Here is a tiny trained network, its code and every weight. The questions are about switching its units off for an input and a target symbol, where a switched-off unit gives its printed mean instead of its output.

import numpy as np


def w(rows, s, z=0):
    codes = np.array(rows[::2]) - 128.0
    scale = np.full(codes.shape[1], s)
    scale[-1] = z or s
    return codes * scale


def norm(h):
    return h / np.sqrt((h * h).mean(-1, keepdims=True) + 1e-5)


def f(y):
    return y / 2 * (1 + np.tanh(0.7978845608 * (y + 0.044715 * y**3)))


def softmax(a):
    e = np.exp(a - a.max(-1, keepdims=True))
    return e / e.sum(-1, keepdims=True)


def log_softmax(a):
    a = a - a.max(-1, keepdims=True)
    return a - np.log(np.exp(a).sum(-1, keepdims=True))


def net(x, mask):
    ids = ['αγδεηλξπστφω'.index(c) for c in x.split()]
    T = len(ids)
    res = E[ids] + P[:T]
    r = norm(res)
    for j in range(3):
        rows = slice(3 * j, 3 * j + 3)
        q, k, v = (r @ M[0][rows].T for M in (Q, K, V))
        z = softmax(np.where(np.tri(T) > 0, q @ k.T / 3**0.5, -1e9)) @ v
        o = O[0][rows]
        res = res + np.where(mask[j], z, o[:, -1]) @ o[:, :-1]
    y = f(norm(res) @ A[0][:, :-1].T + A[0][:, -1])
    res = res + np.where(mask[3:27], y, B[0][:, -1]) @ B[0][:, :-1]
    return log_softmax(norm(res)[-1] @ U[:, :-1].T + U[:, -1])


Q, K, V, O, A, B = {}, {}, {}, {}, {}, {}
E = w([
[142,127,144],'α',
[129,148,112],'γ',
[104,191,121],'δ',
[145,125,140],'ε',
[146,121,137],'η',
[144,127,137],'λ',
[99,94,92],'ξ',
[127,100,156],'π',
[253,101,142],'σ',
[90,117,149],'τ',
[144,125,142],'φ',
[99,123,141],'ω',
],0.03)
P = w([
[56,156,59],'0',
[131,95,5],'1',
[127,93,3],'2',
[123,97,3],'3',
[117,95,3],'4',
[113,97,2],'5',
],0.0049)
Q[0] = w([
[190,242,128],'head 0',
[247,78,171],'head 0',
[173,122,120],'head 0',
[108,91,102],'head 1',
[28,56,167],'head 1',
[229,86,72],'head 1',
[39,131,63],'head 2',
[188,149,90],'head 2',
[232,148,124],'head 2',
],0.014)
K[0] = w([
[121,239,50],'head 0',
[151,190,247],'head 0',
[158,178,161],'head 0',
[73,134,141],'head 1',
[80,85,82],'head 1',
[122,159,242],'head 1',
[77,96,56],'head 2',
[235,150,122],'head 2',
[172,184,167],'head 2',
],0.015)
V[0] = w([
[110,82,107],'head 0',
[143,236,126],'head 0',
[143,104,193],'head 0',
[121,172,2],'head 1',
[158,221,202],'head 1',
[196,125,75],'head 1',
[147,177,121],'head 2',
[69,100,65],'head 2',
[119,61,171],'head 2',
],0.008)
O[0] = w([
[168,91,146,187],'head 0',
[41,129,55,24],'head 0',
[130,210,161,115],'head 0',
[255,62,145,140],'head 1',
[92,203,220,5],'head 1',
[123,49,194,69],'head 1',
[123,66,76,83],'head 2',
[130,128,213,211],'head 2',
[128,204,124,163],'head 2',
],0.0058,0.003)
A[0] = w([
[96,80,171,46],'neuron 0',
[130,62,255,63],'neuron 1',
[67,225,179,87],'neuron 2',
[131,117,216,138],'neuron 3',
[219,246,55,41],'neuron 4',
[162,172,105,85],'neuron 5',
[95,94,108,107],'neuron 6',
[174,202,246,159],'neuron 7',
[143,197,234,117],'neuron 8',
[35,147,218,2],'neuron 9',
[140,156,110,89],'neuron 10',
[145,123,217,143],'neuron 11',
[92,71,174,87],'neuron 12',
[161,150,33,16],'neuron 13',
[89,72,206,34],'neuron 14',
[238,103,127,125],'neuron 15',
[162,143,83,89],'neuron 16',
[85,50,64,112],'neuron 17',
[92,107,253,151],'neuron 18',
[92,89,101,99],'neuron 19',
[57,134,105,104],'neuron 20',
[202,224,126,22],'neuron 21',
[179,143,247,152],'neuron 22',
[103,59,59,99],'neuron 23',
],0.0086,0.0054)
B[0] = w([
[110,139,113,122],'neuron 0',
[108,167,97,171],'neuron 1',
[238,107,123,177],'neuron 2',
[135,117,32,150],'neuron 3',
[57,53,140,158],'neuron 4',
[92,103,120,107],'neuron 5',
[113,126,176,160],'neuron 6',
[254,67,99,137],'neuron 7',
[173,51,109,126],'neuron 8',
[85,87,107,167],'neuron 9',
[97,113,137,103],'neuron 10',
[155,128,39,145],'neuron 11',
[83,111,125,158],'neuron 12',
[86,147,92,135],'neuron 13',
[66,163,120,138],'neuron 14',
[179,191,110,221],'neuron 15',
[61,150,99,128],'neuron 16',
[136,146,206,253],'neuron 17',
[87,106,80,212],'neuron 18',
[123,123,204,163],'neuron 19',
[196,141,190,177],'neuron 20',
[109,57,186,113],'neuron 21',
[198,137,60,151],'neuron 22',
[168,135,148,225],'neuron 23',
],0.0063,0.0036)
U = w([
[158,128,145,104],'α',
[114,194,161,136],'γ',
[30,91,157,217],'δ',
[135,144,150,65],'ε',
[117,134,128,5],'η',
[154,141,133,91],'λ',
[131,149,155,83],'ξ',
[150,122,94,254],'π',
[130,144,249,142],'σ',
[147,23,175,116],'τ',
[84,147,40,97],'φ',
[84,210,132,111],'ω',
],0.017,0.003)

Each question gives the input, a string of symbols that net reads in full, and the target symbol t.
The units are the heads (3 rows each of Q, K, V and O) and the neurons (one row each of A and B). Each row of codes is followed by its name. A weight is (code - 128) times the scale printed after its matrix; where a second scale follows, it is the last column's (O, A, B and U).
mask holds one flag per unit, heads first, then neurons. A switched-off unit (its flag False) gives its mean, the last column of its rows in O or B, instead of its output. The means were averaged over made-up inputs and are rounded, as every weight is.
A unit's drop is (log p(t) with every unit on - log p(t) with that unit switched off) / (log p(t) with every unit on - log p(t) with every unit switched off).
The circuit of an input: a set's keep is (log p(t) with only the set's units on - log p(t) with every unit switched off) / (log p(t) with every unit on - log p(t) with every unit switched off). Starting from the 12 units with the biggest drops (on a tie, the unit counted first), units are removed one at a time, each time the one whose removal leaves the highest keep (on an exact tie, the one counted first), for as long as the keep stays at least 0.8.
circuit, biggest first: the units of the circuit, biggest drop first
unit that matters most: the unit with the biggest drop
k most important neurons: the k neurons with the biggest drops, biggest first
heads that matter: for each layer, one digit per head in row order, 1 if its drop is at least 0.15 and else 0, layers parted by /
drop of u: that unit's drop, to one decimal
input τ δ τ τ ξ α, target φ: heads that matter -> 010
input ε π ξ σ τ λ, target σ: unit that matters most -> head 1
input τ τ ε τ ξ, target τ: heads that matter -> 101
input τ π σ τ τ ε, target φ: heads that matter -> 010
input π ε ε τ α, target δ: circuit, biggest first -> (head 1; neuron 4; head 0)
input ε ξ δ τ ε, target σ: heads that matter -> 111
input τ α α, target φ: heads that matter -> 011
input τ γ φ γ τ, target φ: heads that matter -> 001
input η σ ε ω τ ξ, target τ: heads that matter -> 001
input τ τ ε η φ, target φ: heads that matter -> 010
input τ φ ε π ξ δ, target τ: heads that matter -> 011
input α ξ α τ α, target ω: heads that matter -> 111
input τ δ ε ξ ε, target φ: heads that matter -> 110
input ξ σ τ α ω, target τ: circuit, biggest first -> (head 1)
input λ τ δ τ τ λ, target τ: heads that matter -> 101
input τ ε ε λ, target φ: 2 most important neurons -> (neuron 4; neuron 15)
input λ η ξ α, target τ: drop of neuron 0 -> 0.0
input λ ξ ε π ε, target τ: drop of neuron 20 -> 0.1
input ε α ε α η, target σ: drop of head 0 -> 1.1
input τ σ ε φ, target φ: unit that matters most -> head 2
